[ 86 150 161 178 173 144 113  99 119 118 120  96 112 111 117 118 145 149
 119 115  94 107 125  68 173 160 139 100 155 109] -> (109)
[107 159 164 169 177 138  95 130 136  89 128 118 159 106 137 129 164 131
 133 117 101 143 141  79 192 144 129 108 184 142] -> (137)
[ 94 142 168 137 167 160 103  93 110 110 100  98 122  96 138 104 177 160
 110 129  88  94 120  68 184 139 119 118 142 162] -> (122)
[ 86 137 191 181 169 131 111 148 109  76 117  99 113 120 108 129 174 169
 130 129  98 122 127  35 173 135 144  96 171 147] -> (100)
then: [138 104]  [177]
then: [127  35]  [173]
then: [110 100  98 122  96 138 104 177 160 110]  [129]
then: [115  94]  [107]
then: [129 164 131 133 117]  [101]

[116  50 152 133 179 169  68  75  68 102 129 180 140 129 130 145 125 118
 121 120 132 105 136 169 122 125 139 142 111 122 137 106 135 153 106 132
 117 132 132  97  54 110  75 149 119 207 129 197 112 134 144 119 164 126
 106] -> (45)
[122 117 126 131 156 138 132 116 127 115 129 136 133 129 130 140 125 118
 121 121 137 117 149 140 122 125 139 142 133 131 137 123 135 152 111 132
 117 132 132 122 119 111 116 132 123 159 126 141 121 118 139 119 133 126
 106] -> (151)
[116  50 152 133 179 169  68  75  68 102 129 180 140 129 130 145 125 118
 121 120 130 105 127 169 122 125 139 142 104 122 137 106 135 153 106 132
 117 132 132  98  67 111  75 149 117 168 147 176 121 145 141 119 164 128
 117] -> (17)
[116  36 157 133 195 177  68  66  68  90 129 180 140 110 137 129 139 121
 118 130 149 120 125 169 114 125 139 147 111 122 137 106 135 161 101 132
 117 132 132  93  58 111  75 149 119 206 129 193 108 134 141 119 164 126
 106] -> (130)
[116  31 153 133 202 184  68  70  68  89 129 180 140 129 130 153 125 118
 119 120 137 105 149 170 118 125 139 146 111 122 137 106 135 161 104 132
 117 132 132  95  54 111  75 168 147 149 117 193 105 134 143 119 164 126
 105] -> (25)
[116  50 152 133 179 169  68  75  68 102 129 180 140 129 130 145 125 118
 121 120 132 105 136 169 122 125 139 142 111 122 137 106 135 153 106 132
 117 132 132  98  67 111  75 149 118 168 141 176 121 134 141 119 164 135
 117] -> (74)
[119 114 127 132 148 140 129 114 128 117 129 135 137 129 130 139 125 118
 121 120 137 110 149 140 124 130 139 138 130 132 137 120 134 152 114 132
 120 132 132 125 114 111 120 128 122 159 128 142 121 121 140 119 132 126
 106] -> (90)
then: [129 130 139 125 118 121 120 137 110 149]  [140]
then: [149 117 168 147]  [176]
which: [116  50 152 133 179 169  68  75  68 102 129 180 140 129 130 145 125 118
 121 120 130 105 127 169 122 125 139 142 104 122 137 106 135 153 106 132
 117 132 132  98  67 111  75 149 117 168 147 176 121 145 141 119 164 128
 117]  (17)
then: [104 122]  [137]
then: [118 121 120 137 110]  [149]

[ 88 138 154 139 138 143  88 156  95  95 157  83 145 150  88 158 126  84
 127  86  80 144 152  88 128 127] -> (37)
[191 156  80 149 157 138 192  56 172 175  76 204 109  91 192  58  92 197
  85 193 210 117  86 192 129  87] -> (53)
[ 80 191 156 107 106 106 159 115 156 156 107 162 111 112 159 111 142 163
 143 162 163 111 110 159 128 142] -> (89)
[197 120  83 118 120 110 196  76 183 183  79 205 100  91 196  74 123 203
 120 199 211 103  87 196 129 120] -> (101)
then: [159 115 156 156]  [107]
then: [ 83 145]  [150]
then: [191 156  80]  [149]

[147 151 115 120 145 125 153 144 123] = (57)
[164  59 193 119  80 115 129  98  85] = (145)
[ 71 161 181 121  73 116 130  94  81] = (55)
[161  71 181 117  88 115 134 103  88] = (172)
[120 130 159 166 135 158 113 134 167] = (72)
[126 189  70 116 170 126 154 160 139] = (143)
[116 140 140 159 141 153 115 137 165] = (10)
[117 141 143 160 142 155 117 138 166] = (161)
[149 153 114 120 147 125 155 146 123] = (13)
then: [126 154]  [160]
then: [161  71 181]  [117]
then: [117 138]  [166]
then: [121  73 116 130]  [94]
then: [164  59 193 119  80 115]  [129]

[124 187 116 101  93 107  66  96 117  89 132 124 157 170 151 111 142  98]  (120)
[ 85 128 116  90 106 108  60 134 127 119 116 115 209 103 136 142  84 226]  (167)
[181 141  98  60 168 138 153 132 144 109 143 121  80 176 147 120  95 200]  (19)
[ 82 136 159 108 122 133 145  72 116 189 112 131 204 113 103 141 113 133]  (67)
[ 67 139 148 123 155 154 218 112 131 124  95 175  72 111 117 122  49 124]  (9)
[133 123 142 132 122 131 128  99 128 116  54 122  89  37  94 145 141 103]  (126)
[206 140 136 103 138 146  96 154 136 157 100 141 129 169 121 158 129 117]  (125)
[130 128 116 164 192 134 139 114 121  66 164 110  69 125 111  79 190 152]  (75)
[224 160 199 211 109 165  66 157 124 151 111 170 132  96 117  89 132  95]  (129)
[218 121 129 108 166 140 122 113 120 106  96 103 108 115 126 131 142  80]  (150)
[181 141  98  60 168 138 153 132 144 109 143 121  80 176 147 120 157 214]  (21)
[133 123 142 132 122 131 128  99 128 116  54 122  97  37  94 145 141 103]  (135)
which: [181 141  98  60 168 138 153 132 144 109 143 121  80 176 147 120 157 214]  (21)
which: [181 141  98  60 168 138 153 132 144 109 143 121  80 176 147 120  95 200]  (19)
which: [130 128 116 164 192 134 139 114 121  66 164 110  69 125 111  79 190 152]  (75)
then: [ 60 134 127 119 116 115 209 103]  [136]
then: [ 66  96 117  89 132 124 157 170 151 111]  [142]
then: [170 132  96]  [117]
then: [119 116 115]  [209]

[127 127 127 127 128 127 127 127] = (79)
[142 126  70 151 142 137  98 123] = (47)
[116 149 182 110 107 143 151 137] = (132)
[171  93 167 168 211  78 191 157] = (5)
[149 182 108 107 143 151 157 139] = (51)
then: [143 151 157]  [139]
then: [167 168 211]  [78]
then: [149 182 110 107 143 151]  [137]
then: [149 182 108 107 143 151]  [157]

[ 62  98 135 124 129 111 118 151 132 124 126 146 125 107] -> (158)
[144 140 139 155 137 141 126  90 124 134 137 123 127  83] -> (42)
[165 134 150  40 124 129 140 120 122 116 106 134 150 127] -> (6)
[149  40 124 129 140 120 122 116 106 132 115 117 127 141] -> (39)
[116 121 123 135 137 133 124 119 147 125 149 151 140 126] -> (52)
[175 121 152 213 128 127 123 163 138 126 130 118 155 132] -> (141)
[119 132  99  38 145 131 144  56  92 134 119 104  81 134] -> (149)
then: [134 137 123]  [127]
which: [149  40 124 129 140 120 122 116 106 132 115 117 127 141]  (39)
then: [150  40 124 129 140 120 122 116 106]  [134]
then: [ 98 135 124 129 111 118 151 132 124]  [126]
then: [141 126]  [90]

[ 99  93 141 101 139  92 127 140 128 140 128 127 127 127 127 140 127 137
 141 125 123 127 116  92 126 127 139 135] -> (36)
[102  95  99 108  95  91 141  92 148  94 148 147 148 147 146  93 147 160
  93 148  97 142 151  94 140 148  91 162] -> (97)
[144 125 128 115 128 110 126 126 121 143 122 121 120 120 128 126 120 108
 127 116 127 125 123 110 125 119 141 110] -> (54)
[113 111 128 115 128 110 126 126 121 126 122 121 120 120 128 126 120 108
 127 116 127 125 123 110 125 119 126 110] -> (139)
[191 203 111 185 110 206 135 113 148 115 145 149 149 151 131 115 151 169
 110 159 113 139 144 206 138 153 116 167] -> (128)
which: [144 125 128 115 128 110 126 126 121 143 122 121 120 120 128 126 120 108
 127 116 127 125 123 110 125 119 141 110]  (54)
then: [148 147 146  93]  [147]
then: [141 101 139]  [92]
which: [113 111 128 115 128 110 126 126 121 126 122 121 120 120 128 126 120 108
 127 116 127 125 123 110 125 119 126 110]  (139)
then: [141 125]  [123]
then: [127 127 127 140 127 137 141 125 123]  [127]

[182 180 163 111 163 148 164] -> (166)
[146 145 147 144 147 145 147] -> (7)
[120 212 102 207 105 101 101] -> (155)
[143 140 140 139 140 140 142] -> (144)
[168  79 181  82 179 180 184] -> (2)
[105 102 163 111 163 161 164] -> (187)
[138 162 129 160 131 127 128] -> (77)
[152 124 155 124 155 154 156] -> (87)
[157 110 163 111 150 153 155] -> (124)
then: [105 101]  [101]
then: [ 79 181  82 179 180]  [184]
then: [179 180]  [184]
then: [147 145]  [147]

